Here is a tiny trained network, its code and every weight. The questions are about switching its units off for an input and a class, where a switched-off unit gives its printed mean instead of its output.

import numpy as np


def w(rows, s, z=0):
    codes = np.array(rows[::2]) - 128.0
    scale = np.full(codes.shape[1], s)
    scale[-1] = z or s
    return codes * scale


def f(y):
    return np.maximum(y, 0)


def log_softmax(a):
    a = a - a.max(-1, keepdims=True)
    return a - np.log(np.exp(a).sum(-1, keepdims=True))


def net(x, mask):
    res = np.array(x, float).reshape(1, 4) / 4 @ E
    y = f(res @ A[0][:, :-1].T + A[0][:, -1])
    res = res + np.where(mask, y, B[0][:, -1]) @ B[0][:, :-1]
    return log_softmax(res[-1] @ U[:, :-1].T + U[:, -1])


A, B = {}, {}
E = w([
[103,190,127,214,158,103,172,121,201,97],'x0',
[186,178,163,102,148,78,67,221,154,120],'x1',
[148,111,141,65,135,200,160,154,159,26],'x2',
[168,4,163,185,80,108,130,126,155,118],'x3',
],0.016)
A[0] = w([
[66,146,93,179,107,46,110,68,55,232,44],'n1',
[92,254,72,65,211,140,136,171,40,157,105],'n2',
[215,169,182,87,160,126,31,196,167,62,37],'n3',
[218,27,221,198,17,102,106,159,185,118,63],'n4',
[187,128,169,44,92,85,67,93,78,101,16],'n5',
[71,192,168,229,211,91,195,158,253,94,42],'n6',
[75,204,82,85,126,183,115,160,106,122,4],'n7',
[88,162,74,142,191,222,144,21,90,145,206],'n8',
[138,65,86,24,79,188,73,144,62,212,215],'n9',
[99,142,114,200,119,125,194,83,122,114,254],'n10',
[131,124,114,61,60,120,87,156,51,135,18],'n11',
[57,98,74,145,110,214,195,48,77,104,1],'n12',
[122,161,126,92,219,63,26,179,178,148,124],'n13',
[180,184,164,204,131,47,24,196,75,220,162],'n14',
[201,185,249,128,149,42,27,216,162,102,180],'n15',
[177,121,187,59,197,204,157,207,158,22,166],'n16',
],0.0089,0.0093)
B[0] = w([
[188,145,188,124,116,244,170,157,172,132,220],'n1',
[191,59,51,154,61,74,164,189,94,157,225],'n2',
[118,64,164,134,112,142,130,36,67,171,193],'n3',
[182,113,31,158,58,90,189,164,100,149,224],'n4',
[219,201,138,216,159,134,98,113,131,101,161],'n5',
[244,204,148,172,208,79,86,116,156,53,225],'n6',
[243,166,96,194,51,157,158,161,79,144,164],'n7',
[79,85,116,133,159,124,136,129,70,102,231],'n8',
[110,136,139,145,209,64,49,118,190,66,252],'n9',
[78,27,137,80,192,86,118,137,105,148,220],'n10',
[217,191,178,185,169,98,105,113,168,55,167],'n11',
[163,137,197,197,56,219,101,44,51,130,198],'n12',
[95,89,101,151,139,144,124,66,75,124,195],'n13',
[111,98,153,70,167,215,213,179,171,137,237],'n14',
[63,78,137,125,130,127,120,36,51,102,243],'n15',
[124,83,181,63,176,186,241,200,198,169,232],'n16',
],0.011,0.021)
U = w([
[111,115,150,145,113,164,115,56,76,145,59],'0',
[158,137,170,105,138,228,165,184,169,148,39],'1',
[196,176,140,164,193,69,86,124,150,95,75],'2',
[187,118,46,154,48,89,142,184,103,152,66],'3',
[51,91,104,75,180,78,127,170,134,145,225],'4',
[44,252,157,187,7,113,61,156,165,176,8],'5',
],0.018,0.017)

Each question gives the input, the list of numbers given to net, and the class t.
The units are the neurons (one row each of A and B). Each row of codes is followed by its name. A weight is (code - 128) times the scale printed after its matrix; where a second scale follows, it is the last column's (A, B and U).
mask holds one flag per neuron, in row order. A switched-off neuron (its flag False) gives its mean, the last column of its row in B, instead of its output. The means were averaged over made-up inputs and are rounded, as every weight is.
A unit's drop is (log p(t) with every unit on - log p(t) with that unit switched off) / (log p(t) with every unit on - log p(t) with every unit switched off).
The circuit of an input: a set's keep is (log p(t) with only the set's units on - log p(t) with every unit switched off) / (log p(t) with every unit on - log p(t) with every unit switched off). Starting from the 12 units with the biggest drops (on a tie, the unit counted first), units are removed one at a time, each time the one whose removal leaves the highest keep (on an exact tie, the one counted first), for as long as the keep stays at least 0.8.
circuit, biggest first: the units of the circuit, biggest drop first
unit that matters most: the unit with the biggest drop
k most important neurons: the k neurons with the biggest drops, biggest first
drop of u: that unit's drop, to one decimal
input [5,4,-5,0], class 1: unit that matters most	n14
input [3,5,-4,-5], class 0: 4 most important neurons	[n15 n4 n13 n16]
input [8,-5,7,-4], class 2: 3 most important neurons	[n6 n14 n1]
input [4,7,2,-2], class 0: 2 most important neurons	[n15 n3]
input [7,2,-8,-7], class 1: 3 most important neurons	[n14 n1 n9]
input [8,-7,-3,0], class 2: 2 most important neurons	[n6 n15]
input [0,-6,-5,-7], class 3: 2 most important neurons	[n2 n15]
input [8,-7,7,7], class 2: 2 most important neurons	[n6 n14]
input [-6,2,-6,-2], class 1: 3 most important neurons	[n14 n1 n6]
input [8,8,7,-6], class 0: 4 most important neurons	[n3 n15 n13 n9]
input [3,3,-5,-4], class 1: 3 most important neurons	[n14 n1 n4]
input [-3,2,2,3], class 4: 3 most important neurons	[n6 n1 n2]
input [1,1,-4,-3], class 1: drop of n8	0.0
input [-1,3,1,5], class 3: drop of n10	0.1
input [2,0,-2,5], class 3: drop of n4	0.8
input [-4,-2,6,8], class 3: circuit, biggest first	[n4]
